Below are the code and all the weights of a small trained network. Each question names an input and a class and asks about switching units off, where a switched-off unit gives its printed mean instead of its output.

import numpy as np


def w(rows, s, z=0):
    codes = np.array(rows[::2]) - 128.0
    scale = np.full(codes.shape[1], s)
    scale[-1] = z or s
    return codes * scale


def norm(h):
    return h / np.sqrt((h * h).mean(-1, keepdims=True) + 1e-5)


def f(y):
    return y / 2 * (1 + np.tanh(0.7978845608 * (y + 0.044715 * y**3)))


def log_softmax(a):
    a = a - a.max(-1, keepdims=True)
    return a - np.log(np.exp(a).sum(-1, keepdims=True))


def net(x, mask):
    res = np.array(x, float).reshape(1, 4) / 4 @ E
    u = 0
    for l in range(3):
        y = f(norm(res) @ A[l][:, :-1].T + A[l][:, -1])
        res = res + np.where(mask[u : u + 3], y, B[l][:, -1]) @ B[l][:, :-1]
        u += 3
    return log_softmax(norm(res)[-1] @ U[:, :-1].T + U[:, -1])


A, B = {}, {}
E = w([
[157,145,151,129,106,125,159,113,129],'x0',
[120,109,133,141,142,136,128,154,115],'x1',
[69,117,227,88,247,199,67,32,129],'x2',
[2,79,120,77,209,65,239,76,90],'x3',
],0.0052)
A[0] = w([
[169,66,85,118,85,30,136,156,118,240],'L0N0',
[1,87,134,121,56,81,199,105,84,105],'L0N1',
[133,165,117,170,180,57,177,137,208,3],'L0N2',
],0.0066,0.0034)
B[0] = w([
[67,158,38,80,118,161,183,176,172,248],'L0N0',
[175,92,133,142,39,1,98,91,60,254],'L0N1',
[9,16,151,151,134,132,166,166,119,122],'L0N2',
],0.0085,0.0055)
A[1] = w([
[93,243,133,126,165,254,156,178,199,184],'L1N0',
[45,208,119,88,193,124,189,128,77,1],'L1N1',
[107,128,252,183,120,172,53,87,186,104],'L1N2',
],0.007,0.0018)
B[1] = w([
[24,248,181,98,48,226,103,168,77,255],'L1N0',
[210,168,168,140,254,7,152,133,68,140],'L1N1',
[127,117,55,231,127,50,109,115,234,236],'L1N2',
],0.0095,0.0055)
A[2] = w([
[147,169,147,119,84,188,136,181,21,169],'L2N0',
[139,115,65,137,210,73,209,128,168,130],'L2N1',
[176,78,215,139,237,93,116,2,92,5],'L2N2',
],0.0089,0.0028)
B[2] = w([
[191,127,114,6,222,155,113,178,87,252],'L2N0',
[152,15,131,144,161,80,172,76,28,196],'L2N1',
[175,76,241,137,160,237,149,163,236,252],'L2N2',
],0.011,0.0048)
U = w([
[144,207,104,32,120,189,96,189,117,225],'0',
[110,208,142,198,113,131,38,113,202,249],'1',
[115,93,81,104,116,41,167,118,45,23],'2',
[164,68,254,153,156,138,133,100,178,39],'3',
],0.014,0.0013)

Each question gives the input, the list of numbers given to net, and the class t.
The units are the neurons (one row each of A and B). Each row of codes is followed by its name. A weight is (code - 128) times the scale printed after its matrix; where a second scale follows, it is the last column's (A, B and U).
mask holds one flag per neuron, layer by layer. A switched-off neuron (its flag False) gives its mean, the last column of its row in B, instead of its output. The means were averaged over made-up inputs and are rounded, as every weight is.
A unit's drop is (log p(t) with every unit on - log p(t) with that unit switched off) / (log p(t) with every unit on - log p(t) with every unit switched off).
The circuit of an input: a set's keep is (log p(t) with only the set's units on - log p(t) with every unit switched off) / (log p(t) with every unit on - log p(t) with every unit switched off). Starting from all 9 units, units are removed one at a time, each time the one whose removal leaves the highest keep (on an exact tie, the one counted first), for as long as the keep stays at least 0.8.
circuit, biggest first: the units of the circuit, biggest drop first
most important unit: the unit with the biggest drop
k most important neurons: the k neurons with the biggest drops, biggest first
k most important neurons of layer l: the k neurons of layer l with the biggest drops, biggest first
drop when u is switched off: that unit's drop, to one decimal
input [0,-7,2,-6], class 1: 2 most important neurons	(L0N0; L1N2)
input [5,-2,2,0], class 1: circuit, biggest first	(L0N0; L1N2; L0N1)
input [2,8,2,-8], class 1: most important unit	L0N0
input [5,-3,5,-2], class 1: 2 most important neurons	(L1N2; L0N0)
input [-1,-3,4,-2], class 1: circuit, biggest first	(L0N0; L1N2)
input [-1,-1,1,4], class 3: 2 most important neurons of layer 1	(L1N0; L1N2)
input [5,-4,2,6], class 3: 2 most important neurons	(L2N2; L1N0)
input [-1,1,5,-5], class 1: 3 most important neurons	(L1N2; L0N0; L0N1)
input [-4,-8,4,-4], class 1: 3 most important neurons	(L0N0; L1N2; L0N1)
input [-4,4,0,2], class 2: 2 most important neurons	(L1N0; L2N2)
input [6,-1,1,3], class 3: 2 most important neurons	(L0N0; L1N0)
input [-4,1,-5,1], class 2: 2 most important neurons	(L1N0; L2N1)
input [5,-4,4,-7], class 1: 2 most important neurons	(L1N2; L0N0)
input [6,-5,7,-3], class 1: circuit, biggest first	(L1N2)
input [-6,8,1,2], class 3: 3 most important neurons	(L1N0; L0N0; L1N2)
input [1,6,1,1], class 3: 2 most important neurons	(L0N0; L1N0)
input [-3,8,-5,1], class 2: 2 most important neurons	(L1N0; L2N1)
input [-6,-6,4,2], class 3: drop when L2N2 is switched off	0.4
input [-2,-2,1,1], class 3: drop when L0N2 is switched off	0.0
input [2,1,1,1], class 3: circuit, biggest first	(L0N0)
input [0,0,-1,2], class 2: drop when L1N0 is switched off	0.1
